In the rows, zero is written as 128.
Facts:
φ(bidutrok, nimur); φ(biklar, stuke); φ(biklon, plovosom)
φ(biskam, liskon); φ(bramo, kupulun); φ(bridir, sopu)
φ(brifli, stusti); φ(bruso, stopobun); φ(brustos, mive)
φ(daflil, dufis); φ(dibros, biklon); φ(difli, drozitro)
φ(drame, tresokin); φ(drebru, difli); φ(drekon, vogim)
φ(drivaplur, pozek); φ(druflim, noplan); φ(dudrava, vopin)
φ(duzasuk, gizil); φ(fenu, bunas); φ(fidral, tregram)
φ(fiti, gobruti); φ(flebror, zino); φ(flevus, drivaplur)
φ(floru, fiti); φ(floskar, steger); φ(flugaplin, flebror)
φ(gabus, tuvi); φ(gafa, plitan); φ(gagril, liskem)
φ(ganol, brustos); φ(gizil, sigak); φ(goplun, ridre)
φ(gotun, trizu); φ(grarukam, greze); φ(greze, zogiplu)
φ(grose, skanevik); φ(grubebre, rabiflik); φ(kadu, tasuk)
φ(kifo, modrum); φ(klagi, stosis); φ(klaplik, bruso)
φ(klibrur, kifo); φ(kliflik, skiklel); φ(klofum, lusun)
φ(kofak, fluzu); φ(kore, tafek); φ(kugre, biskam)
φ(leluk, zogom); φ(leplik, saklaflu); φ(liskem, meti)
φ(liskon, flugaplin); φ(loskigas, grose); φ(lostuk, gafa)
φ(mazur, gramo); φ(meti, mazur); φ(miskin, fenu)
φ(mistupe, stipek); φ(neti, nunus); φ(nimur, neti)
φ(niso, sketren); φ(noplan, gabus); φ(nudron, mistupe)
φ(nugrem, nustan); φ(nustan, giku); φ(pafem, stibo)
φ(plinan, kadu); φ(plitan, vikes); φ(pluplek, dudrava)
φ(posti, kore); φ(pozek, bustol); φ(rabiflik, biklar)
φ(reze, daflil); φ(ridre, tunok); φ(rimak, suplim)
φ(ritisi, pluplek); φ(ropur, drukla); φ(roruk, zagre)
φ(rudras, dribro); φ(saklaflu, floru); φ(seki, goplun)
φ(sigak, klofum); φ(skerul, gruvistor); φ(sketren, drebru)
φ(skiklel, gotun); φ(skomizi, kliflik); φ(sopu, rudras)
φ(stafezi, nuklo); φ(stibo, vosul); φ(stipek, skerul)
φ(stobral, bridir); φ(stopobun, flaras); φ(stuke, floskar)
φ(stusti, bidutrok); φ(tafek, bepu); φ(tagas, gama)
φ(tamoga, davel); φ(tasuk, bidral); φ(tinen, tamoga)
φ(trepam, zugrem); φ(tresokin, klagi); φ(trine, gagril)
φ(tumom, ganol); φ(tunok, trotum); φ(vasabe, vitror)
φ(vikes, mozek); φ(vitror, greplos); φ(vogim, roruk)
φ(vopin, bramo); φ(vosul, kofak); φ(zaplam, nugrem)
φ(zibra, duzasuk); φ(zogiplu, starik); φ(zogom, stire)
φ(zugrem, nopa); Ψ(bepu, vigros); Ψ(bidral, rabiflik)
Ψ(bidutrok, goske); Ψ(biklar, figun); Ψ(biklon, sigak)
Ψ(biskam, vobre); Ψ(bramo, vasabe); Ψ(bridir, greplos)
Ψ(brifli, goske); Ψ(bruso, drebru); Ψ(brustos, nunus)
Ψ(bunas, loskigas); Ψ(bustol, robrosuk); Ψ(daflil, biskam)
Ψ(davel, skanevik); Ψ(dibros, sigak); Ψ(difli, pugrigre)
Ψ(drame, flebror); Ψ(drebru, pugrigre); Ψ(drekon, steger)
Ψ(dribro, greplos); Ψ(drivaplur, robrosuk); Ψ(drozitro, pugrigre)
Ψ(druflim, goplun); Ψ(drukla, sketren); Ψ(dudrava, vasabe)
Ψ(dufis, biskam); Ψ(duzasuk, kavo); Ψ(fenu, loskigas)
Ψ(fidral, platras); Ψ(fiti, radom); Ψ(flaras, drebru)
Ψ(flebror, vobre); Ψ(flevus, robrosuk); Ψ(floru, radom)
Ψ(floskar, figun); Ψ(flugaplin, vobre); Ψ(fluzu, fiti)
Ψ(gabus, goplun); Ψ(gafa, toflor); Ψ(gagril, ridre)
Ψ(gama, bustol); Ψ(ganol, nunus); Ψ(giku, tunok)
Ψ(gizil, kavo); Ψ(gobruti, radom); Ψ(goplun, pigru)
Ψ(gotun, plogis); Ψ(gramo, ridre); Ψ(grarukam, gotun)
Ψ(greplos, labo); Ψ(greze, gotun); Ψ(grose, drepel)
Ψ(grubebre, figun); Ψ(gruvistor, zibra); Ψ(kadu, rabiflik)
Ψ(kifo, kore); Ψ(klagi, flebror); Ψ(klaplik, drebru)
Ψ(klibrur, kore); Ψ(kliflik, plogis); Ψ(klofum, kavo)
Ψ(kofak, fiti); Ψ(kore, vigros); Ψ(kugre, vobre)
Ψ(kupulun, vasabe); Ψ(leluk, kugre); Ψ(leplik, radom)
Ψ(liskem, ridre); Ψ(liskon, vobre); Ψ(loskigas, drepel)
Ψ(lostuk, toflor); Ψ(lusun, kavo); Ψ(mazur, ridre)
Ψ(mesegok, vitror); Ψ(meti, ridre); Ψ(miskin, loskigas)
Ψ(mistupe, zibra); Ψ(mive, nunus); Ψ(modrum, kore)
Ψ(mozek, toflor); Ψ(neti, goske); Ψ(nimur, goske)
Ψ(niso, pugrigre); Ψ(nopa, gafa); Ψ(noplan, goplun)
Ψ(nudron, zibra); Ψ(nugrem, tunok); Ψ(nuklo, floskar)
Ψ(nunus, goske); Ψ(nustan, tunok); Ψ(pafem, fiti)
Ψ(platras, fodo); Ψ(plinan, rabiflik); Ψ(plitan, toflor)
Ψ(plovosom, sigak); Ψ(pluplek, vasabe); Ψ(posti, vigros)
Ψ(pozek, robrosuk); Ψ(rabiflik, figun); Ψ(revi, brifli)
Ψ(reze, biskam); Ψ(ridre, pigru); Ψ(rimak, klofum)
Ψ(ritisi, vasabe); Ψ(ropur, sketren); Ψ(roruk, steger)
Ψ(rudras, greplos); Ψ(saklaflu, radom); Ψ(seki, pigru)
Ψ(sigak, kavo); Ψ(skanevik, drepel); Ψ(skerul, zibra)
Ψ(sketren, pugrigre); Ψ(skiklel, plogis); Ψ(skomizi, plogis)
Ψ(skonun, trizu); Ψ(sopu, greplos); Ψ(stafezi, floskar)
Ψ(starik, gotun); Ψ(steger, figun); Ψ(stibo, fiti)
Ψ(stipek, zibra); Ψ(stire, kugre); Ψ(stobral, greplos)
Ψ(stopobun, drebru); Ψ(stosis, flebror); Ψ(stuke, figun)
Ψ(stusti, goske); Ψ(suplim, klofum); Ψ(tafek, vigros)
Ψ(tagas, bustol); Ψ(tamoga, skanevik); Ψ(tasuk, rabiflik)
Ψ(tinen, skanevik); Ψ(trase, saklaflu); Ψ(tregram, platras)
Ψ(trepam, gafa); Ψ(tresokin, flebror); Ψ(trine, ridre)
Ψ(trizu, plogis); Ψ(trotum, pigru); Ψ(tumom, nunus)
Ψ(tunok, pigru); Ψ(tuvi, goplun); Ψ(vasabe, labo)
Ψ(vikes, toflor); Ψ(vitror, labo); Ψ(vogim, steger)
Ψ(vopin, vasabe); Ψ(vosul, fiti); Ψ(zagre, steger)
Ψ(zaplam, tunok); Ψ(zibra, kavo); Ψ(zino, vobre)
Ψ(zogiplu, gotun); Ψ(zogom, kugre); Ψ(zugrem, gafa)

Known rows:
[150 147 138 124 132 129 127 118 109 132 122 119 152 140 119 135 133 130
 149 128 130 152 138 129  97 145 124 102 123 143 122]: dibros
[123 127 138 170 124 130 126 134 138 161 129 115 152 120 136 133 105 122
 159 123 102 129 101 137 111 135 127 114 127 132 115]: kugre
[ 97 135 126 119 120 118 130 120 137 135 126 111 144 133 123 119 126 103
 125 130 124 136  85 135  67 138 115 117 122 156 125]: klaplik
[134 118 143 160 125 139 128 130 124 158 123 114 148 129 123 132 128 125
 142 122 106 125  88 135  80 136 121 116 127 147 121]: reze
[ 91 146 119 125 122 111 127 126 149 133 134 112 142 124 139 121 103 111
 137 132 127 138 105 135 119 126 124 122 126 133 121]: sketren
[123 143 115 122 135 118 122 142 135 149 133 113 145 129 149 128 108 137
 141 130 116 125 142 131 165 168 140 113 122 135 123]: saklaflu
[107 156 128 155 122 123 121 125 128 134 138 130 145 117 147 132 112 124
 142 123 121 128 142 136 134 161 136 119 135 127 141]: vitror
[142 110 129 114 127 122 132 104 131 129 134  86 135 132 122 129 140 145
 128 128 126 128  99 116 133 138 139 129 139 124 141]: liskem
[119 150 126 111 144 102 123 114 127 113 138 133 124 136 141 129  95 145
 133 119 117 114 152 119 162 100 129 140 135 113 128]: gotun
[126 127 130  96 115 126 130 131 107 133 130 123 137 129 122 128 126 164
 118 125 128 140 131 127 108 114 123 130 137 144 133]: plitan
[136 135 118 115 138 128 124 143 122 149 124 109 143 141 139 127 130 144
 121 130 117 118 127 129 143 178 135 115 120 154 130]: stibo
[132 120 143 161 125 139 128 130 124 157 123 114 149 129 123 132 128 125
 142 122 105 126  87 135  81 136 120 116 128 148 122]: leluk
[119 135 133 166 133 138 128 138 141 150 136 128 140 125 138 131 112 139
 144 124 115 132 109 132 144 121 127 131 135 122 119]: vobre
[113 153 128 155 127 136 126 131 119 110 132 126 129 126 140 131 133 149
 100 122 141 116 129 126 160 120 130 148 157 128 155]: dribro
[130 138 117 116 140 130 128 146 125 125 127 109 129 139 139 127 129 162
 101 130 138 114 123 123 190 119 133 144 143 134 135]: gobruti
[143 131 133  96 127 138 124 137 101 134 144 119 129 128 145 122 152 124
 125 131 132 120 128 126 173 114 107 126 148 146 125]: modrum
[129 140 132 106 144 111 126 112 115 110 131 130 123 144 128 129 118 147
 115 118 121 110 137 118 133 100 123 142 136 129 133]: starik
[ 95 115 126 110 129 120 125 131 132 140 123 134 139 130 135 130 115 138
 151 136 139 114 132 135 147 138 129 121 140  92 115]: skanevik
[114 144 125 124 132 127 126 131 133 137 143 134 136 127 141 129 118 139
 140 127 126 138 139 129 157 133 130 125 132 122 124]: platras
[134 139 112 114 145 130 127 153 127 130 125 107 130 142 144 126 126 167
  98 132 135 111 126 122 200 132 137 142 139 138 135]: fluzu
[116 147 123 115 143 106 124 122 132 110 138 128 122 133 143 129  98 151
 124 123 129 116 148 119 189  87 131 147 143 108 130]: trizu

Rows:
No name comes twice in this set of rows, the named rows included.
[127 137 133 108 138 117 126 115 115 121 130 126 130 140 126 130 124 140
 122 121 120 117 131 122 117 117 123 131 132 135 131] => skiklel
[125 129 126  98 119 127 132 139 111 121 131 120 128 130 126 128 124 180
 102 126 140 135 130 122 149  84 123 148 150 132 137] => mozek
[127 126 131 156 135 140 132 145 131 123 124 110 125 132 131 130 125 162
 103 126 138 114  92 122 181  63 124 160 160 121 131] => zino
[ 96 137 124 119 121 119 131 123 138 129 126 110 139 133 124 119 124 111
 117 131 131 134  84 132  84 126 115 126 128 152 127] => bruso
[135 138 115 114 139 130 125 147 124 142 125 108 138 141 140 127 129 152
 113 130 123 116 126 127 163 163 135 124 126 149 131] => vosul
[153 151 135 126 135 131 128 120 111 124 120 118 149 142 119 136 133 137
 142 129 138 153 141 126 117 128 124 111 129 137 124] => mistupe
[140 112 124 114 132 123 134 111 135 117 134  84 126 132 126 128 138 159
 114 130 137 123  98 111 172 107 141 147 152 112 144] => mazur
[105 160 132 166 117 125 118 121 126 138 138 134 150 114 146 133 114 114
 146 121 114 129 145 139 110 186 136 111 130 133 145] => vasabe
[149 154 129 126 142 132 131 130 115 105 121 115 135 142 125 135 131 161
 120 131 156 145 137 119 178  83 125 138 149 121 128] => gruvistor
[126 131 130 111 128 128 128 129 117 131 131 118 135 133 129 129 134 140
 122 127 130 126 122 128 130 122 124 127 138 138 130] => pozek
[147 150 133 125 137 130 129 124 113 119 122 117 143 141 122 134 131 144
 134 129 143 148 136 125 137 116 125 120 137 133 126] => plovosom
[111 112 134 109 127 128 127 125 116 141 120 128 140 137 122 129 137 134
 138 131 131 117 116 133 100 148 123 115 133 121 123] => grose

Now the same objects, written a new way:
Known rows:
[ 92  96 143 139 143 157 133 134  71  85 103 120 149 149 123 137 159 131
 128 120 197 151 136  98 191 117 120  98 113 149 157 136 112 160 147  93
 102 130 137 108  96]: liskon
[ 72 101 142 141 130 141 135 130  66  98 139 141 139 154 122 113 164 130
 114 110 187 123 136 104 191 112 126 109 100 109 126 135 113 140 131  94
  96 164 144 113  75]: revi
[ 88 121 145 121 104 160 142 141  81 108 109 150 107 117 133 102 143 142
 101 135 197 118 145  90 201 110 149 119 111  96 119 124 112 132 144  62
  93 142 153 125  81]: drebru
[ 85 116 140  99  92 156 145 125  82 116  98 163 106 115 153  94 147 136
 100 133 199 106 150  75 192 111 150 129 121  87 128 135 107 133 139  82
 100 146 164 126  89]: saklaflu
[ 90  83 150 119 136 158 140 136  38 101 106 137 167 137 129 118 152 131
 121 132 200 141 117 111 191 109 134 121 122 106 127 154 124 142 142  78
 103 143 144 114  79]: fenu
[ 83  96 147 122 136 151 125 134  53  95 116 142 164 151 129 122 165 133
 114 117 190 134 121 105 194 109 129 114 116 104 129 144 117 146 140  85
 106 160 144 114  79]: grose
[ 81  99 140 104 146 154 122 157  69  80 142 151 133 158 125 136 174 130
 122 136 183 132 116 112 173 117 121 137 114 116 140 119 119 124 148 102
 122 157 119 119  77]: roruk
[114  64 145  97 165 195 157 146  27  95 111 148 221 118 121 125 151 139
 111 137 189 157  95 108 185  94 141 118 135  98 117 169 139 165 133  47
 111 154 153 122  75]: rimak
[ 90 104 126 108 117 174 149 146  79 116 102 152  89 107 147 103 146 127
 103 143 198 119 154  79 170 124 154 123 136 101 128 126 121 137 145  77
 101 135 149 125  99]: drepel
[124 107 102  77 144 212 171 126  79  83 152 166 168 120 130 121 179 125
  82 121 191 143 126  33 176  79 133  95 143  95 112 134 130 154  97  62
  93 196 159 148  80]: zibra
[113  79 127 111 174 189 152 142  42 109 132 140 172 136 105 131 160 130
 109 149 203 154 106  89 175 121 129 110 116 119 108 154 144 148 114  77
  97 163 141 126  94]: stipek
[ 77 107 158 134 117 144 128 135  59  95 130 133 174 149 127 118 159 142
 116 106 187 130 124 111 208  96 130 107 107  96 128 149 111 150 131  75
 102 163 147 112  67]: bruso
[ 86  87 145 111 132 151 132 128  40  90 117 147 185 144 141 115 157 129
 118 115 190 134 117 107 189 100 129 117 129 100 136 157 121 153 141  80
 110 158 151 114  79]: lostuk
[ 74 121 147 162 132 133 131 145  78 120 141 126 116 161  96 123 158 125
 117 125 204 127 133 113 196 135 124 106  68 123 118 121 115 123 126  88
  81 150 133 114  87]: neti
[102  90 144 149 146 171 137 149  62  97  98 117 140 139 114 134 144 131
 133 135 201 155 129 106 191 134 126 107 109 150 142 134 126 155 151  80
 108 110 125 107 113]: stosis
[101 134 142  87 156 127 101 128  46 112 112 148  67  86 156 115 153 114
  92 137 176 142 161  94 180 132 131 137 167 122 112 137  99 153 137  74
 115 144 157 143 110]: goplun
[ 75  97 132 121 121 144 124 112  77  77 125 135 147 165 141 126 176 122
 126 102 195 133 141  74 188 104 111 103 116 140 168 130  99 162 136 112
 102 150 137 107  90]: daflil
[ 87  87 138 122 133 156 134 123  67  82 106 128 146 156 137 133 166 127
 124 114 201 144 133  87 187 110 121 103 120 137 169 143 110 166 150 104
 110 140 141 112  99]: tresokin
[ 78  89 135 123 136 143 127 128  57 114 114 147 122 147 133 109 154 121
 122 145 213 119 132  93 175 138 129 133 101 116 138 154 124 129 141  98
 101 150 144 113  96]: bidutrok
[ 87 114 138 119 116 168 145 147  79 109 115 147 107 111 134 105 151 141
 105 124 188 128 144  88 189 110 147 117 131  99 116 118 115 140 140  72
 102 142 153 124  80]: toflor
[ 42 100 126 182 140 146 116 162  68 112 121 112 119 146 112 117 193 105
 119 130 211 145 137  74 197 149 123 104 100 128  98 117 113 104 137  97
 103 159 134  98 108]: bramo

Rows:
No name comes twice in this set of rows, the named rows included.
[ 83 151 128 106 143 162 118 198 122  92 167 153  27 148 113 131 177 127
 113 164 179 120 139  91 153 149 129 148 102 130 122  47 111  77 157 106
 120 138  97 134  86] => steger
[ 85 110  97 142 169 157 132 131  87 127 166 135  79 149  89 126 180 103
 107 155 229 130 138  60 163 167 112 109  68 152 117 126 122 115 102 126
  75 177 124 125 120] => lusun
[108 139 131 155 121 174 144 148 117  80  95 110  74 131 121 139 152 129
 122 124 203 153 161  73 201 121 133  90 114 174 159  89  99 166 147  78
  97  92 131 115 116] => flebror
[ 90 141 135 102 144 167 129 191 109  95 151 157  63 131 117 129 167 133
 109 156 186 126 129  92 163 129 140 146 118 122 125  63 110  94 155  94
 118 138 111 135  81] => floskar

The same objects again, as new rows of numbers:
Known rows:
[117 116 135 184  69   5 130 159 122 157 122 119  78 156 103 215  88 104
  92 152 115 144 156 148 143 143 194]: gramo
[133 120 138 152 135  86 136 156 136 161 127 136 126 142 150 176 103 130
 141 124 133 131 115 116 115 148 153]: nustan
[116 151 105 124 140 183 161 120 134 134 160 129 110 135 161  99 146 120
 133  97 146 127 159 105 124 133 170]: mistupe
[114 127 124 103 113 111 128 124 119 149 144 101 117 111 111 128 123 125
 135 118 108 133 126 129 125 129 119]: skiklel
[149 132 172 119 146 159 143 158 118 110 132 131 150  83 187  88 145 124
 129 103 183 144 111 102 121 141  59]: klaplik
[ 98 131  98 183  66  36 132 100 114 103 139 136 110  95  79 181  93 111
  89 187  98 148 190 173 205 101 159]: kupulun
[122 139  93 139 115 136 125 111 126 108 122 162 151 108 121 159 120 125
 131 160 121 114 137 139 170 120 112]: greplos
[133 140 106 118 130 140 123 129 135 110 120 145 129 158 104 138 139 132
 116 147 138 140 120 140 111 142 108]: goske
[ 99 138 109 162  52  64 140 125 112 122 145 106  56 149  87 152 123  89
  68 143 116 145 200 156 159 124 200]: lusun
[129 132 124  87 160 167 130 127 132 146 142 121 151 109 142 105 135 142
 164 105 127 126  98 110 104 136  91]: miskin
[130 138 131 156  73  95 121 111 111 129  67 106  82 154  64 155 117 109
  78 153 123 114 133 156 171 119 156]: floskar
[140 134 158 149 137 132 141  95 123 143  73  94 108 130  96 109 111 140
 117 123 136 124 106 132 156 110 148]: roruk
[144 131 157 116 154 164 139 146 125 119 133 133 151  96 175  94 141 132
 140 106 165 137 109 106 117 137  78]: niso
[146  83 151 114 128 105 115 124 118  95 135 131 133 166 142 118 135 126
 124 113  83 127 151 122 136  93 135]: dufis
[114 150  92 135  80 140 135 128 120 123 132 132  87 157 115 145 143  96
  94 131 132 116 168 132 145 136 169]: sigak
[122 126 150 155  63  58 129 149 105 110 127 109  87 115 108 141 123  96
  72 145 140 153 164 151 154 129 128]: drozitro
[141 125 139 126 178 149 138 146 143 156 132 144 157 128 174 138 119 147
 170 107 143 124  93  98 101 145 121]: seki
[134 130 132 106 167 169 131 128 137 133 137 131 154 113 151 100 136 145
 157 109 137 128 104 111 106 133 100]: klibrur
[118 126 128 137 100  89 125 129 121 127 134 114 106 127 103 136 123 118
 107 138 119 140 146 146 134 127 139]: vikes
[119 135 106 143 156 142 142  98 135 112 145 159 174  77 145 135 109 146
 158 147 123 131 134 128 168 108 109]: pluplek
[130 135 113 115 112 144 117 131 126 120 112 139 129 142 121 142 139 119
 122 141 131 111 119 130 126 137 113]: platras

Rows:
No name comes twice in this set of rows, the named rows included.
[118 129 121  63 151 158 132 120 125 168 156  98 147  91 136 105 129 142
 179  92 108 123  93 103 105 135  85] => grarukam
[146 135 152 122 177 180 142 106 134 143  96 116 146 118 137  90 125 154
 153 106 145 120  87 109 128 120 118] => grubebre
[139 129 169 139 101 107 138 160 107 106 129 119 117  92 155 113 136 106
  95 123 171 153 139 125 139 137  84] => stopobun
[127 137 110 142 135  83 135 127 140 104 143 131 107 167  64 129 124 143
  94 151 134 198 146 167 103 136 127] => mive
[ 91 112 144 180  78  69  71 143 135 122 135 107 103 103  88 118 136 112
  90 180 116 103 160 185 104 122 190] => fluzu
[108 147  92 144  59 112 132 130 114 120 129 128  71 162  98 157 138  87
  77 142 125 119 181 144 155 135 181] => klofum
[113 124 127 147  77  63 123 129 116 125 131 108  90 132  87 147 119 109
  89 148 112 145 160 157 144 125 151] => mozek
[101 118 136 167  78  66  94 137 126 122 132 108  98 117  89 132 128 111
  89 166 114 120 161 172 122 123 174] => gobruti
[121 128 124 130 131 167  85 143 140 124 119 141 148 118 131 113 152 128
 134 148 136  85 111 141  96 137 127] => saklaflu
[123 133 110 129  84 112 112 136 118 120 112 132 108 146  98 155 133 108
  99 149 122 118 138 145 139 134 128] => bustol
[140  98 145 119 127 109 118 124 121 106 134 128 130 153 136 119 133 127
 124 118  97 130 145 125 134 104 134] => liskon
[135 131 119 129 121 125 123 145 132 140 111 145 131 150 138 170 125 121
 132 138 136 110 111 120 120 148 128] => pigru
[112 128 119  73 129 133 130 119 121 166 155  92 130  96 120 116 124 132
 161 102 101 127 108 114 114 133  97] => greze

